Here is a tiny trained network, its code and every weight. The questions are about switching its units off for an input and a class, where a switched-off unit gives its printed mean instead of its output.

import numpy as np


def w(rows, s, z=0):
    codes = np.array(rows[::2]) - 128.0
    scale = np.full(codes.shape[1], s)
    scale[-1] = z or s
    return codes * scale


def f(y):
    return y / 2 * (1 + np.tanh(0.7978845608 * (y + 0.044715 * y**3)))


def log_softmax(a):
    a = a - a.max(-1, keepdims=True)
    return a - np.log(np.exp(a).sum(-1, keepdims=True))


def net(x, mask):
    res = np.array(x, float).reshape(1, 8) / 4 @ E
    y = f(res @ A[0][:, :-1].T + A[0][:, -1])
    res = res + np.where(mask, y, B[0][:, -1]) @ B[0][:, :-1]
    return log_softmax(res[-1] @ U[:, :-1].T + U[:, -1])


A, B = {}, {}
E = w([
[114,188,200,171,122,5],'x0',
[132,130,131,128,130,128],'x1',
[129,126,127,131,125,128],'x2',
[37,37,225,138,156,139],'x3',
[121,131,126,127,128,129],'x4',
[148,136,195,47,33,135],'x5',
[138,129,136,131,131,132],'x6',
[136,133,137,135,129,135],'x7',
],0.011)
A[0] = w([
[92,101,191,172,102,39,82],'N1',
[164,137,122,87,67,130,136],'N2',
[145,92,170,68,46,155,144],'N3',
[103,75,117,147,169,168,207],'N4',
[145,117,192,46,5,153,186],'N5',
[152,122,161,51,44,109,173],'N6',
[158,122,63,113,97,199,211],'N7',
[140,158,170,88,37,128,170],'N8',
[195,136,35,87,118,172,220],'N9',
[157,216,117,121,141,74,133],'N10',
[160,165,149,128,67,115,123],'N11',
[140,182,133,99,72,130,100],'N12',
[163,193,40,103,120,173,177],'N13',
[117,172,121,152,141,128,209],'N14',
[115,96,171,77,86,171,137],'N15',
[108,120,173,162,164,79,131],'N16',
[138,200,123,139,103,96,160],'N17',
[170,182,92,143,116,62,225],'N18',
[114,6,133,102,146,186,159],'N19',
[130,136,121,179,173,124,253],'N20',
[57,118,209,108,152,88,129],'N21',
[158,171,106,142,114,75,130],'N22',
[47,88,199,136,168,97,137],'N23',
],0.012,0.0056)
B[0] = w([
[242,199,114,14,189,77,210],'N1',
[126,160,221,63,119,103,184],'N2',
[104,242,204,152,67,122,205],'N3',
[112,65,152,214,176,213,207],'N4',
[62,248,214,93,69,126,251],'N5',
[60,190,251,56,80,91,219],'N6',
[187,200,118,88,219,178,229],'N7',
[85,151,225,18,89,83,212],'N8',
[247,156,132,48,238,132,255],'N9',
[81,82,111,190,43,59,201],'N10',
[118,113,206,80,91,65,176],'N11',
[95,123,205,98,94,111,175],'N12',
[209,156,135,99,179,88,240],'N13',
[157,52,72,142,147,43,165],'N14',
[81,249,139,159,89,171,187],'N15',
[214,164,96,150,194,128,188],'N16',
[87,61,118,118,82,52,187],'N17',
[126,54,108,155,116,51,223],'N18',
[19,119,166,254,74,226,232],'N19',
[198,25,74,127,152,118,195],'N20',
[164,182,124,87,181,154,216],'N21',
[17,22,82,211,68,3,183],'N22',
[182,134,98,108,180,193,231],'N23',
],0.0068,0.014)
U = w([
[254,120,47,113,227,106,253],'0',
[206,203,165,17,144,97,149],'1',
[105,20,116,193,144,212,115],'2',
[33,199,145,168,82,151,30],'3',
[126,47,27,211,78,16,102],'4',
[63,80,182,97,70,22,42],'5',
],0.0087,0.0028)

Each question gives the input, the list of numbers given to net, and the class t.
The units are the neurons (one row each of A and B). Each row of codes is followed by its name. A weight is (code - 128) times the scale printed after its matrix; where a second scale follows, it is the last column's (A, B and U).
mask holds one flag per neuron, in row order. A switched-off neuron (its flag False) gives its mean, the last column of its row in B, instead of its output. The means were averaged over made-up inputs and are rounded, as every weight is.
A unit's drop is (log p(t) with every unit on - log p(t) with that unit switched off) / (log p(t) with every unit on - log p(t) with every unit switched off).
The circuit of an input: a set's keep is (log p(t) with only the set's units on - log p(t) with every unit switched off) / (log p(t) with every unit on - log p(t) with every unit switched off). Starting from the 12 units with the biggest drops (on a tie, the unit counted first), units are removed one at a time, each time the one whose removal leaves the highest keep (on an exact tie, the one counted first), for as long as the keep stays at least 0.8.
circuit, biggest first: the units of the circuit, biggest drop first
top k neurons: the k neurons with the biggest drops, biggest first
drop of u: that unit's drop, to one decimal
input [-3,3,-7,1,-8,-8,-7,4], class 2: circuit, biggest first => N1; N4
input [0,0,8,6,3,6,5,7], class 3: circuit, biggest first => N19; N15
input [0,7,2,8,4,-8,-6,-1], class 2: circuit, biggest first => N4
input [-7,-6,6,1,-7,-8,-6,-1], class 2: top 3 neurons => N19; N4; N1
input [4,-1,4,0,2,7,-4,-4], class 5: top 2 neurons => N9; N7
input [6,-8,3,1,1,-7,2,6], class 0: top 2 neurons => N1; N16
input [1,-8,2,-7,8,-4,-8,3], class 4: top 2 neurons => N22; N10
input [-8,-3,-7,2,1,-6,2,-1], class 2: drop of N19 => 0.7
input [5,2,1,0,0,2,1,0], class 5: drop of N9 => 0.4
input [-2,4,-6,-1,-7,-8,-4,3], class 0: drop of N17 => 0.0
input [-3,6,-8,1,7,2,4,-1], class 3: drop of N1 => 0.1
